Below are the code and all the weights of a small trained network. Each question names an input and a target symbol and asks about switching units off, where a switched-off unit gives its printed mean instead of its output.

import numpy as np


def w(rows, s, z=0):
    codes = np.array(rows[::2]) - 128.0
    scale = np.full(codes.shape[1], s)
    scale[-1] = z or s
    return codes * scale


def norm(h):
    return h / np.sqrt((h * h).mean(-1, keepdims=True) + 1e-5)


def f(y):
    return y / 2 * (1 + np.tanh(0.7978845608 * (y + 0.044715 * y**3)))


def softmax(a):
    e = np.exp(a - a.max(-1, keepdims=True))
    return e / e.sum(-1, keepdims=True)


def log_softmax(a):
    a = a - a.max(-1, keepdims=True)
    return a - np.log(np.exp(a).sum(-1, keepdims=True))


def net(x, mask):
    ids = ['ΔΨεζηλτ'.index(c) for c in x.split()]
    T = len(ids)
    res = E[ids] + P[:T]
    u = 0
    for l in range(2):
        r = norm(res)
        for j in range(2):
            rows = slice(4 * j, 4 * j + 4)
            q, k, v = (r @ M[l][rows].T for M in (Q, K, V))
            z = softmax(np.where(np.tri(T) > 0, q @ k.T / 4**0.5, -1e9)) @ v
            o = O[l][rows]
            res = res + np.where(mask[u + j], z, o[:, -1]) @ o[:, :-1]
        u += 2
        y = f(norm(res) @ A[l][:, :-1].T + A[l][:, -1])
        res = res + np.where(mask[u : u + 12], y, B[l][:, -1]) @ B[l][:, :-1]
        u += 12
    return log_softmax(norm(res)[-1] @ U[:, :-1].T + U[:, -1])


Q, K, V, O, A, B = {}, {}, {}, {}, {}, {}
E = w([
[177,152,163,90,174,164,127],'Δ',
[192,116,180,106,67,212,148],'Ψ',
[174,199,126,139,172,168,78],'ε',
[138,179,141,126,156,201,65],'ζ',
[176,185,72,155,253,109,131],'η',
[130,127,160,104,143,188,116],'λ',
[87,106,40,48,105,129,167],'τ',
],0.021)
P = w([
[153,171,56,176,197,147,189],'0',
[7,191,156,106,130,88,158],'1',
[62,179,163,95,147,104,136],'2',
[82,165,153,89,138,107,106],'3',
[94,152,143,93,131,116,87],'4',
[103,138,142,100,123,120,66],'5',
[111,123,140,98,122,127,52],'6',
[119,109,142,108,121,131,40],'7',
],0.013)
Q[0] = w([
[81,182,132,110,187,185,76],'0.h0',
[115,82,201,129,176,105,181],'0.h0',
[203,108,153,129,71,125,142],'0.h0',
[149,30,153,181,65,96,159],'0.h0',
[156,174,152,114,82,106,101],'0.h1',
[117,134,139,174,149,48,157],'0.h1',
[143,138,180,67,43,254,142],'0.h1',
[143,76,98,131,167,152,105],'0.h1',
],0.0077)
K[0] = w([
[148,35,76,63,168,94,118],'0.h0',
[109,89,177,95,186,219,3],'0.h0',
[151,141,155,163,128,186,218],'0.h0',
[215,99,187,141,66,119,67],'0.h0',
[163,161,69,71,125,106,158],'0.h1',
[166,193,166,178,124,226,79],'0.h1',
[75,133,47,29,36,167,100],'0.h1',
[124,252,59,79,135,156,107],'0.h1',
],0.0064)
V[0] = w([
[119,53,175,164,203,150,109],'0.h0',
[133,2,40,79,41,90,170],'0.h0',
[81,140,91,39,199,105,124],'0.h0',
[112,166,19,169,113,108,120],'0.h0',
[53,169,93,50,93,19,169],'0.h1',
[102,126,75,114,169,107,79],'0.h1',
[98,157,153,194,110,131,125],'0.h1',
[185,76,58,215,167,191,181],'0.h1',
],0.0072)
O[0] = w([
[84,156,134,117,151,119,191,53],'0.h0',
[221,60,124,71,200,221,106,63],'0.h0',
[71,198,213,217,234,43,220,254],'0.h0',
[121,24,198,125,71,188,190,156],'0.h0',
[184,74,189,203,47,54,93,227],'0.h1',
[104,95,210,170,100,176,2,150],'0.h1',
[97,161,108,120,87,106,134,71],'0.h1',
[127,6,126,66,102,188,209,95],'0.h1',
],0.0065,0.0051)
A[0] = w([
[77,139,114,110,96,147,181,10],'0.n0',
[117,46,175,140,141,151,104,115],'0.n1',
[62,89,68,62,129,114,191,138],'0.n2',
[168,104,117,44,70,152,118,16],'0.n3',
[113,175,83,149,115,137,135,172],'0.n4',
[160,89,189,138,86,78,91,250],'0.n5',
[77,126,79,118,123,87,75,61],'0.n6',
[93,173,144,131,179,167,55,174],'0.n7',
[100,143,125,92,74,155,165,186],'0.n8',
[121,140,204,155,29,159,166,40],'0.n9',
[247,126,109,96,69,141,174,153],'0.n10',
[73,26,121,196,198,86,161,215],'0.n11',
],0.011,0.0021)
B[0] = w([
[81,182,99,188,132,94,106,161],'0.n0',
[204,49,40,133,66,111,135,188],'0.n1',
[32,175,181,69,174,109,93,212],'0.n2',
[202,183,126,173,63,106,82,178],'0.n3',
[172,130,155,211,91,196,123,170],'0.n4',
[139,122,41,72,255,245,130,254],'0.n5',
[148,129,195,77,141,103,183,153],'0.n6',
[90,114,183,120,20,134,147,243],'0.n7',
[85,136,172,181,154,80,137,188],'0.n8',
[26,154,199,131,215,96,176,222],'0.n9',
[142,95,112,147,37,42,60,203],'0.n10',
[224,116,108,70,35,136,26,209],'0.n11',
],0.0078,0.006)
Q[1] = w([
[71,137,121,103,116,165,91],'1.h0',
[157,76,73,111,116,152,115],'1.h0',
[109,169,118,87,98,130,253],'1.h0',
[105,159,175,54,166,206,45],'1.h0',
[64,120,154,103,161,166,143],'1.h1',
[65,103,62,189,101,79,213],'1.h1',
[150,113,83,166,134,92,107],'1.h1',
[151,104,158,24,249,159,48],'1.h1',
],0.014)
K[1] = w([
[142,88,115,110,149,210,145],'1.h0',
[104,147,112,98,97,149,167],'1.h0',
[132,138,123,204,176,140,154],'1.h0',
[156,124,145,72,131,178,115],'1.h0',
[105,71,107,108,146,195,76],'1.h1',
[142,58,186,114,145,81,114],'1.h1',
[98,131,120,110,174,112,104],'1.h1',
[133,148,5,107,129,177,193],'1.h1',
],0.017)
V[1] = w([
[147,168,29,41,106,200,115],'1.h0',
[128,176,84,198,58,127,152],'1.h0',
[163,170,155,100,113,142,166],'1.h0',
[52,153,69,110,153,103,145],'1.h0',
[4,150,110,116,104,75,94],'1.h1',
[161,127,130,159,205,108,33],'1.h1',
[48,97,148,59,125,173,2],'1.h1',
[150,171,178,9,182,84,116],'1.h1',
],0.0091)
O[1] = w([
[178,141,190,170,174,154,148,253],'1.h0',
[147,94,139,208,136,183,152,99],'1.h0',
[140,76,118,168,144,127,59,200],'1.h0',
[204,148,154,160,171,214,31,114],'1.h0',
[123,125,88,51,111,190,77,166],'1.h1',
[109,153,87,56,91,67,171,15],'1.h1',
[72,229,49,73,55,164,205,41],'1.h1',
[254,230,217,100,94,154,199,75],'1.h1',
],0.0089,0.0038)
A[1] = w([
[167,143,165,122,173,159,143,94],'1.n0',
[51,162,151,136,184,147,159,190],'1.n1',
[162,152,138,115,81,129,248,126],'1.n2',
[105,180,103,173,113,177,170,134],'1.n3',
[96,131,117,168,150,145,92,131],'1.n4',
[112,94,140,79,158,127,81,167],'1.n5',
[128,153,112,91,93,161,166,140],'1.n6',
[81,151,180,166,131,161,139,72],'1.n7',
[131,151,108,178,204,168,164,164],'1.n8',
[130,165,109,115,162,187,151,124],'1.n9',
[116,102,115,41,109,74,142,3],'1.n10',
[102,123,82,72,81,136,104,128],'1.n11',
],0.018,0.0069)
B[1] = w([
[2,149,184,69,176,167,87,190],'1.n0',
[242,64,83,193,92,164,153,254],'1.n1',
[114,65,66,67,60,164,249,174],'1.n2',
[64,106,196,108,205,95,87,180],'1.n3',
[107,71,159,54,145,166,204,216],'1.n4',
[117,222,71,144,77,76,149,231],'1.n5',
[174,85,112,93,25,51,105,152],'1.n6',
[82,162,133,83,192,125,113,219],'1.n7',
[65,35,183,162,224,208,212,200],'1.n8',
[212,5,177,199,156,112,104,156],'1.n9',
[32,229,248,93,186,141,110,168],'1.n10',
[168,167,154,238,170,154,170,159],'1.n11',
],0.0097,0.0093)
U = w([
[97,58,63,150,114,81,46,157],'Δ',
[171,90,153,181,204,183,118,229],'Ψ',
[180,83,167,172,137,1,85,3],'ε',
[155,95,139,84,64,119,151,226],'ζ',
[122,177,31,181,140,175,93,102],'η',
[253,145,137,173,84,154,35,214],'λ',
[59,201,175,69,129,105,38,8],'τ',
],0.0084,0.0017)

Each question gives the input, a string of symbols that net reads in full, and the target symbol t.
The units are the heads (4 rows each of Q, K, V and O) and the neurons (one row each of A and B). Each row of codes is followed by its name. A weight is (code - 128) times the scale printed after its matrix; where a second scale follows, it is the last column's (O, A, B and U).
mask holds one flag per unit, layer by layer, with each layer's heads first. A switched-off unit (its flag False) gives its mean, the last column of its rows in O or B, instead of its output. The means were averaged over made-up inputs and are rounded, as every weight is.
A unit's drop is (log p(t) with every unit on - log p(t) with that unit switched off) / (log p(t) with every unit on - log p(t) with every unit switched off).
The circuit of an input: a set's keep is (log p(t) with only the set's units on - log p(t) with every unit switched off) / (log p(t) with every unit on - log p(t) with every unit switched off). Starting from the 12 units with the biggest drops (on a tie, the unit counted first), units are removed one at a time, each time the one whose removal leaves the highest keep (on an exact tie, the one counted first), for as long as the keep stays at least 0.8.
units of the circuit, in order: the units of the circuit, biggest drop first
unit that matters most: the unit with the biggest drop
k most important neurons: the k neurons with the biggest drops, biggest first
k most important neurons of layer l: the k neurons of layer l with the biggest drops, biggest first
which heads matter: for each layer, one digit per head in row order, 1 if its drop is at least 0.15 and else 0, layers parted by /
input ζ ε Ψ λ Δ Ψ ε ζ, target τ: units of the circuit, in order : [0.h0]
input λ ε η Δ λ τ ζ, target λ: which heads matter : 11 / 11
input τ τ Ψ τ Ψ ζ, target ζ: units of the circuit, in order : [1.h1, 0.n2, 0.n7, 1.h0]
input λ τ ζ τ τ, target λ: which heads matter : 01 / 00
input ζ τ ζ ζ Ψ τ ζ τ, target η: units of the circuit, in order : [1.h1, 1.n11]
input η τ Ψ Δ Ψ η, target ε: units of the circuit, in order : [1.h1, 0.n5, 1.n7]
input ζ Δ ε τ Ψ Ψ η, target η: 2 most important neurons of layer 1 : [1.n5, 1.n11]
input Ψ Ψ Ψ Ψ η ε τ, target Ψ: 2 most important neurons of layer 0 : [0.n2, 0.n10]
input ε λ η λ Ψ τ ε ζ, target Δ: which heads matter : 10 / 11
input τ Ψ Ψ τ Ψ ζ τ, target ζ: which heads matter : 10 / 01
input τ τ ζ η λ Ψ τ λ, target ζ: which heads matter : 10 / 01
input ζ Ψ τ, target η: which heads matter : 11 / 00
input η Ψ Δ Ψ η Ψ, target λ: which heads matter : 11 / 01
input ζ τ Ψ Ψ Δ τ, target τ: units of the circuit, in order : [1.n10]
input ε Ψ τ ε η, target Δ: which heads matter : 11 / 11
input ζ Ψ τ Ψ λ Δ η λ, target η: which heads matter : 01 / 11
input η Ψ Ψ ζ η, target τ: which heads matter : 11 / 01
input η ε ζ τ λ, target ε: which heads matter : 00 / 11
input Δ τ ζ ε, target τ: 2 most important neurons : [0.n7, 1.n0]
input η η Ψ Ψ ζ η, target λ: unit that matters most : 0.n11
input η ε τ τ τ, target ε: 2 most important neurons : [0.n11, 0.n9]
input τ ζ ζ ζ Ψ, target ζ: 4 most important neurons : [0.n2, 0.n11, 0.n5, 1.n2]
input τ η Ψ λ, target ζ: 2 most important neurons : [0.n2, 0.n11]
input τ Ψ λ λ Ψ τ Δ, target τ: 3 most important neurons of layer 1 : [1.n0, 1.n1, 1.n5]
input ζ Ψ τ ε, target η: 2 most important neurons of layer 0 : [0.n7, 0.n4]
input λ Ψ Ψ τ, target λ: which heads matter : 01 / 01
input τ η Ψ Ψ Ψ Ψ Δ, target ζ: which heads matter : 00 / 11
input Ψ τ τ Ψ ζ Ψ τ, target Ψ: unit that matters most : 0.h0
